Below are the code and all the weights of a small trained network. Each question names an input and a class and asks about switching units off, where a switched-off unit gives its printed mean instead of its output.

import numpy as np


def w(rows, s, z=0):
    codes = np.array(rows[::2]) - 128.0
    scale = np.full(codes.shape[1], s)
    scale[-1] = z or s
    return codes * scale


def f(y):
    return y / 2 * (1 + np.tanh(0.7978845608 * (y + 0.044715 * y**3)))


def log_softmax(a):
    a = a - a.max(-1, keepdims=True)
    return a - np.log(np.exp(a).sum(-1, keepdims=True))


def net(x, mask):
    res = np.array(x, float).reshape(1, 6) / 4 @ E
    y = f(res @ A[0][:, :-1].T + A[0][:, -1])
    res = res + np.where(mask, y, B[0][:, -1]) @ B[0][:, :-1]
    return log_softmax(res[-1] @ U[:, :-1].T + U[:, -1])


A, B = {}, {}
E = w([
[217,99,190,160,204],'x0',
[77,100,48,36,153],'x1',
[153,177,1,33,146],'x2',
[163,229,177,151,41],'x3',
[49,108,233,68,168],'x4',
[3,191,190,223,184],'x5',
],0.0093)
A[0] = w([
[62,51,156,39,196,234],'neuron 1',
[167,78,139,195,211,196],'neuron 2',
[149,161,60,199,19,254],'neuron 3',
[173,43,106,51,72,169],'neuron 4',
[176,162,166,135,76,106],'neuron 5',
[151,121,104,146,94,57],'neuron 6',
[24,202,131,79,141,182],'neuron 7',
[43,136,157,124,94,121],'neuron 8',
[209,126,67,16,174,204],'neuron 9',
[164,197,48,161,81,223],'neuron 10',
[112,174,171,181,152,146],'neuron 11',
[250,163,202,154,43,247],'neuron 12',
[101,121,81,194,221,201],'neuron 13',
],0.011,0.004)
B[0] = w([
[84,160,103,104,105,232],'neuron 1',
[132,92,89,2,214,213],'neuron 2',
[163,45,55,238,143,232],'neuron 3',
[100,53,97,37,115,226],'neuron 4',
[202,132,152,197,120,170],'neuron 5',
[150,178,111,120,155,141],'neuron 6',
[14,194,45,121,63,211],'neuron 7',
[67,166,179,172,25,180],'neuron 8',
[199,103,165,32,25,254],'neuron 9',
[136,47,61,193,117,221],'neuron 10',
[190,186,131,51,86,192],'neuron 11',
[217,114,64,191,111,248],'neuron 12',
[172,165,147,87,216,199],'neuron 13',
],0.009,0.014)
U = w([
[86,104,84,199,146,85],'0',
[63,89,129,99,171,139],'1',
[170,152,176,108,216,141],'2',
[136,136,112,54,94,215],'3',
[245,114,101,179,129,154],'4',
[89,233,138,166,111,103],'5',
[51,95,230,173,120,93],'6',
[130,105,186,134,129,2],'7',
],0.012,0.0056)

Each question gives the input, the list of numbers given to net, and the class t.
The units are the neurons (one row each of A and B). Each row of codes is followed by its name. A weight is (code - 128) times the scale printed after its matrix; where a second scale follows, it is the last column's (A, B and U).
mask holds one flag per neuron, in row order. A switched-off neuron (its flag False) gives its mean, the last column of its row in B, instead of its output. The means were averaged over made-up inputs and are rounded, as every weight is.
A unit's drop is (log p(t) with every unit on - log p(t) with that unit switched off) / (log p(t) with every unit on - log p(t) with every unit switched off).
The circuit of an input: a set's keep is (log p(t) with only the set's units on - log p(t) with every unit switched off) / (log p(t) with every unit on - log p(t) with every unit switched off). Starting from the 12 units with the biggest drops (on a tie, the unit counted first), units are removed one at a time, each time the one whose removal leaves the highest keep (on an exact tie, the one counted first), for as long as the keep stays at least 0.8.
circuit, biggest first: the units of the circuit, biggest drop first
most important unit: the unit with the biggest drop
k most important neurons: the k neurons with the biggest drops, biggest first
drop when u is switched off: that unit's drop, to one decimal
input [5,6,-8,-3,3,-4], class 1: circuit, biggest first	(neuron 9; neuron 12)
input [-7,-6,7,7,2,1], class 0: 2 most important neurons	(neuron 7; neuron 9)
input [-5,-2,7,2,-1,-6], class 4: circuit, biggest first	(neuron 3)
input [4,7,2,-2,-8,-8], class 3: 2 most important neurons	(neuron 4; neuron 9)
input [-1,0,-1,2,-3,5], class 0: 3 most important neurons	(neuron 9; neuron 3; neuron 12)
input [-8,-8,6,-4,-7,4], class 0: 2 most important neurons	(neuron 9; neuron 12)
input [-5,7,-3,4,-8,-1], class 4: 2 most important neurons	(neuron 7; neuron 1)
input [-7,6,-3,-1,-8,-3], class 4: 2 most important neurons	(neuron 3; neuron 7)
input [2,3,-1,2,-2,7], class 5: 2 most important neurons	(neuron 9; neuron 4)
input [2,-6,-3,8,7,3], class 4: 2 most important neurons	(neuron 12; neuron 5)
input [-1,7,3,3,-5,8], class 0: drop when neuron 10 is switched off	0.4
input [8,-5,6,-7,7,-3], class 3: drop when neuron 9 is switched off	0.2
input [-3,-4,-7,-7,3,6], class 5: drop when neuron 11 is switched off	0.2
input [8,3,6,-4,-1,-6], class 3: drop when neuron 3 is switched off	0.0
input [4,5,3,-1,-6,-7], class 3: most important unit	neuron 4
